Below are the code and all the weights of a small trained network. Each question names an input and a target symbol and asks about switching units off, where a switched-off unit gives its printed mean instead of its output.

import numpy as np


def w(rows, s, z=0):
    codes = np.array(rows[::2]) - 128.0
    scale = np.full(codes.shape[1], s)
    scale[-1] = z or s
    return codes * scale


def softmax(a):
    e = np.exp(a - a.max(-1, keepdims=True))
    return e / e.sum(-1, keepdims=True)


def log_softmax(a):
    a = a - a.max(-1, keepdims=True)
    return a - np.log(np.exp(a).sum(-1, keepdims=True))


def net(x, mask):
    ids = ['αβγδζηλμξπστφψω'.index(c) for c in x.split()]
    T = len(ids)
    res = E[ids] + P[:T]
    u = 0
    for l in range(2):
        r = res
        for j in range(3):
            rows = slice(4 * j, 4 * j + 4)
            q, k, v = (r @ M[l][rows].T for M in (Q, K, V))
            z = softmax(np.where(np.tri(T) > 0, q @ k.T / 4**0.5, -1e9)) @ v
            o = O[l][rows]
            res = res + np.where(mask[u + j], z, o[:, -1]) @ o[:, :-1]
        u += 3
    return log_softmax(res[-1] @ U[:, :-1].T + U[:, -1])


Q, K, V, O = {}, {}, {}, {}
E = w([
[102,141,133,123,198,69,165,162],'α',
[148,124,42,77,36,201,118,57],'β',
[154,165,158,158,111,77,133,80],'γ',
[65,89,201,62,156,105,82,165],'δ',
[80,113,113,120,123,77,90,98],'ζ',
[140,92,164,220,153,152,129,122],'η',
[155,74,86,150,161,77,185,62],'λ',
[158,188,135,138,86,119,72,196],'μ',
[172,70,180,119,125,154,25,148],'ξ',
[73,98,170,30,160,174,127,97],'π',
[147,97,136,138,28,24,133,134],'σ',
[59,69,65,134,94,175,181,166],'τ',
[22,188,70,188,133,127,123,171],'φ',
[150,79,220,109,53,168,181,174],'ψ',
[95,25,8,89,135,126,111,168],'ω',
],0.015)
P = w([
[71,123,206,140,99,47,120,45],'0',
[46,40,195,119,116,124,59,135],'1',
[99,48,114,77,129,65,142,151],'2',
[109,62,108,91,99,80,143,148],'3',
[105,65,104,95,80,111,126,156],'4',
[115,85,87,80,58,122,147,165],'5',
[118,83,73,73,53,122,147,158],'6',
[118,87,97,97,38,146,121,174],'7',
[149,62,112,102,67,157,109,190],'8',
[172,57,71,70,68,118,123,169],'9',
[172,104,3,105,30,147,164,178],'10',
[168,72,59,92,20,156,146,181],'11',
[165,21,131,90,40,118,114,155],'12',
[146,98,57,109,33,148,140,148],'13',
],0.0046)
Q[0] = w([
[161,151,160,146,219,179,174,65],'L0H0',
[166,144,102,90,170,145,179,133],'L0H0',
[136,129,90,112,165,171,166,107],'L0H0',
[183,191,149,151,124,169,154,32],'L0H0',
[70,176,113,153,152,69,147,160],'L0H1',
[137,64,95,145,116,88,89,79],'L0H1',
[160,88,77,143,96,179,122,96],'L0H1',
[110,122,192,130,117,86,171,160],'L0H1',
[158,166,128,243,167,90,180,132],'L0H2',
[98,110,99,75,92,162,126,109],'L0H2',
[163,161,194,155,103,101,155,139],'L0H2',
[176,254,117,145,193,152,124,87],'L0H2',
],0.0086)
K[0] = w([
[107,148,217,154,187,48,113,153],'L0H0',
[105,122,139,160,180,114,62,138],'L0H0',
[131,118,119,144,181,115,117,172],'L0H0',
[142,134,182,121,157,97,123,113],'L0H0',
[152,112,155,170,176,36,126,175],'L0H1',
[110,137,93,136,89,124,111,99],'L0H1',
[147,122,86,76,88,190,81,31],'L0H1',
[132,91,164,126,113,144,144,146],'L0H1',
[90,131,134,166,143,61,105,124],'L0H2',
[151,71,125,128,108,191,195,121],'L0H2',
[168,166,255,135,95,58,86,121],'L0H2',
[96,157,156,143,229,130,50,41],'L0H2',
],0.0098)
V[0] = w([
[83,90,163,124,138,84,191,164],'L0H0',
[115,113,109,167,109,75,45,114],'L0H0',
[135,139,143,124,175,113,97,76],'L0H0',
[142,1,148,73,62,94,160,104],'L0H0',
[79,152,161,198,142,91,116,132],'L0H1',
[141,143,99,75,136,216,122,105],'L0H1',
[183,153,46,121,134,168,148,85],'L0H1',
[168,101,196,111,149,121,102,120],'L0H1',
[164,158,145,164,121,114,142,202],'L0H2',
[207,160,162,200,150,117,133,199],'L0H2',
[121,109,152,186,161,179,183,137],'L0H2',
[129,94,79,90,102,147,166,180],'L0H2',
],0.0087)
O[0] = w([
[117,115,164,74,209,150,255,102,110],'L0H0',
[138,155,176,95,135,104,124,149,140],'L0H0',
[179,158,145,143,162,138,107,80,89],'L0H0',
[164,126,117,95,146,112,176,169,254],'L0H0',
[99,206,129,156,148,131,140,140,60],'L0H1',
[156,75,135,121,61,127,121,82,171],'L0H1',
[149,76,133,166,145,125,102,74,157],'L0H1',
[158,163,99,99,131,146,127,148,103],'L0H1',
[149,120,115,155,116,116,136,175,91],'L0H2',
[142,138,111,161,125,154,142,174,39],'L0H2',
[99,113,115,145,145,166,131,131,90],'L0H2',
[98,85,114,137,78,102,131,151,203],'L0H2',
],0.0089,0.0097)
Q[1] = w([
[100,75,159,106,34,146,162,153],'L1H0',
[121,76,105,115,82,110,178,189],'L1H0',
[141,196,190,144,111,225,116,134],'L1H0',
[235,74,122,68,134,39,76,136],'L1H0',
[115,58,126,142,152,49,178,164],'L1H1',
[83,131,108,150,111,183,19,108],'L1H1',
[90,146,95,168,213,222,76,97],'L1H1',
[160,196,100,88,151,216,71,135],'L1H1',
[63,108,62,81,222,171,2,84],'L1H2',
[139,128,131,73,93,53,164,77],'L1H2',
[141,160,85,205,169,122,56,60],'L1H2',
[128,134,67,177,121,156,143,150],'L1H2',
],0.0064)
K[1] = w([
[146,76,95,161,87,120,116,107],'L1H0',
[105,112,96,140,64,122,113,120],'L1H0',
[120,154,159,122,108,97,143,79],'L1H0',
[118,135,132,170,147,109,136,191],'L1H0',
[124,115,108,117,65,143,131,67],'L1H1',
[110,141,149,154,158,114,144,135],'L1H1',
[92,184,184,113,171,133,125,125],'L1H1',
[84,153,180,146,138,97,155,123],'L1H1',
[121,128,58,123,168,117,92,100],'L1H2',
[150,119,152,187,89,104,134,171],'L1H2',
[89,159,127,127,255,111,104,161],'L1H2',
[116,117,129,86,131,136,106,140],'L1H2',
],0.0094)
V[1] = w([
[133,142,214,168,137,116,179,173],'L1H0',
[117,84,55,183,63,76,134,86],'L1H0',
[185,126,111,116,143,69,115,91],'L1H0',
[69,125,71,42,191,151,79,141],'L1H0',
[192,97,128,157,106,152,92,59],'L1H1',
[51,195,172,129,97,188,168,111],'L1H1',
[166,172,137,140,100,161,149,53],'L1H1',
[152,141,125,213,93,128,100,72],'L1H1',
[139,158,254,163,132,140,177,224],'L1H2',
[183,98,223,131,52,148,104,120],'L1H2',
[110,163,70,154,142,25,137,217],'L1H2',
[104,99,60,156,124,115,75,188],'L1H2',
],0.0078)
O[1] = w([
[86,133,196,220,38,216,163,162,81],'L1H0',
[160,74,136,83,219,45,129,162,240],'L1H0',
[253,178,206,75,211,160,97,138,152],'L1H0',
[122,149,143,187,195,78,30,65,124],'L1H0',
[99,182,163,194,100,154,144,117,250],'L1H1',
[98,23,119,72,46,73,154,124,23],'L1H1',
[142,130,177,158,44,110,229,143,144],'L1H1',
[120,228,116,159,122,82,204,177,135],'L1H1',
[191,163,51,143,140,111,163,138,80],'L1H2',
[106,117,43,58,112,226,145,147,223],'L1H2',
[178,164,160,38,142,11,130,144,120],'L1H2',
[93,179,117,115,182,42,112,169,142],'L1H2',
],0.0054,0.013)
U = w([
[117,102,130,146,177,85,217,75,56],'α',
[68,113,149,90,97,150,54,163,63],'β',
[159,192,147,122,135,140,141,98,110],'γ',
[86,115,184,49,147,175,142,112,25],'δ',
[152,84,228,147,114,111,38,143,86],'ζ',
[91,143,116,154,150,160,161,129,197],'η',
[184,84,184,191,198,152,145,117,189],'λ',
[149,156,98,142,68,69,71,176,132],'μ',
[179,166,88,120,114,196,2,171,111],'ξ',
[140,105,131,73,96,161,100,59,211],'π',
[199,113,173,37,132,127,147,186,114],'σ',
[81,10,114,140,146,61,113,157,56],'τ',
[45,144,89,134,127,52,78,110,254],'φ',
[122,56,21,109,130,199,156,198,131],'ψ',
[151,100,80,124,239,109,43,140,81],'ω',
],0.007,0.0044)

Each question gives the input, a string of symbols that net reads in full, and the target symbol t.
The units are the heads (4 rows each of Q, K, V and O). Each row of codes is followed by its name. A weight is (code - 128) times the scale printed after its matrix; where a second scale follows, it is the last column's (O and U).
mask holds one flag per head, layer by layer. A switched-off head (its flag False) gives its mean, the last column of its rows in O, instead of its output. The means were averaged over made-up inputs and are rounded, as every weight is.
A unit's drop is (log p(t) with every unit on - log p(t) with that unit switched off) / (log p(t) with every unit on - log p(t) with every unit switched off).
The circuit of an input: a set's keep is (log p(t) with only the set's units on - log p(t) with every unit switched off) / (log p(t) with every unit on - log p(t) with every unit switched off). Starting from all 6 units, units are removed one at a time, each time the one whose removal leaves the highest keep (on an exact tie, the one counted first), for as long as the keep stays at least 0.8.
units of the circuit, in order: the units of the circuit, biggest drop first
unit that matters most: the unit with the biggest drop
heads that matter: for each layer, one digit per head in row order, 1 if its drop is at least 0.15 and else 0, layers parted by /
input φ ψ ψ σ ζ σ π α η δ τ, target τ: units of the circuit, in order	L0H2, L1H1, L1H0, L0H0
input δ β ψ φ β δ ζ β δ ξ, target ζ: units of the circuit, in order	L0H1, L0H0
input β β μ β η β β β μ τ β β σ ψ, target ψ: units of the circuit, in order	L1H2, L0H1
input π ξ μ σ σ ψ μ β β β π μ, target ξ: units of the circuit, in order	L0H0, L1H2, L0H1
input π δ ζ, target π: heads that matter	101 / 110
input δ λ β ξ μ δ, target β: units of the circuit, in order	L1H2, L0H1
input ζ ψ σ, target ψ: heads that matter	100 / 110
input ψ β ζ μ η η β η σ σ ξ β γ α, target η: units of the circuit, in order	L0H1, L1H1, L1H2
input φ ψ ψ η γ ω μ λ ψ σ π ψ ξ, target ψ: heads that matter	101 / 100
input ψ ζ μ, target ψ: units of the circuit, in order	L1H1, L1H2
input τ ω ω μ, target ω: units of the circuit, in order	L1H1, L1H0
input η η ψ σ α, target ψ: heads that matter	101 / 110
input β σ ψ α γ ψ β π φ ω δ ψ ω, target ω: heads that matter	100 / 110
input δ ψ β δ μ σ γ τ μ ψ ω η φ, target ω: units of the circuit, in order	L1H0, L1H1, L0H1
input τ β σ η β ψ φ β ψ β ω β β, target ω: heads that matter	110 / 110
input β μ β λ β α β ψ η ψ ψ δ, target ψ: units of the circuit, in order	L1H2, L0H2, L1H0
input λ π β γ δ σ λ β τ σ π μ τ, target τ: heads that matter	101 / 100
input ζ λ γ τ λ η σ α β τ σ λ, target α: unit that matters most	L0H1
input β π τ λ, target α: unit that matters most	L1H1
input σ σ ζ, target σ: unit that matters most	L1H2
input β λ γ, target γ: units of the circuit, in order	L0H1, L1H1, L0H0, L0H2
input φ η β ψ α, target η: units of the circuit, in order	L0H1, L1H1, L1H2, L1H0
input δ τ ζ ξ ψ π μ, target ψ: units of the circuit, in order	L0H0, L1H2
input σ μ σ, target σ: heads that matter	100 / 011
input δ ψ ω ψ γ β β ζ ω π δ, target ω: units of the circuit, in order	L1H0, L0H0
input π π ψ τ ψ ξ γ, target ψ: units of the circuit, in order	L1H1, L1H2, L0H0
input γ δ σ ξ λ φ ψ λ, target ψ: unit that matters most	L1H1
input η α β δ α φ β ψ ψ π, target ψ: heads that matter	001 / 101
input β ζ ξ σ δ σ β, target σ: heads that matter	101 / 101
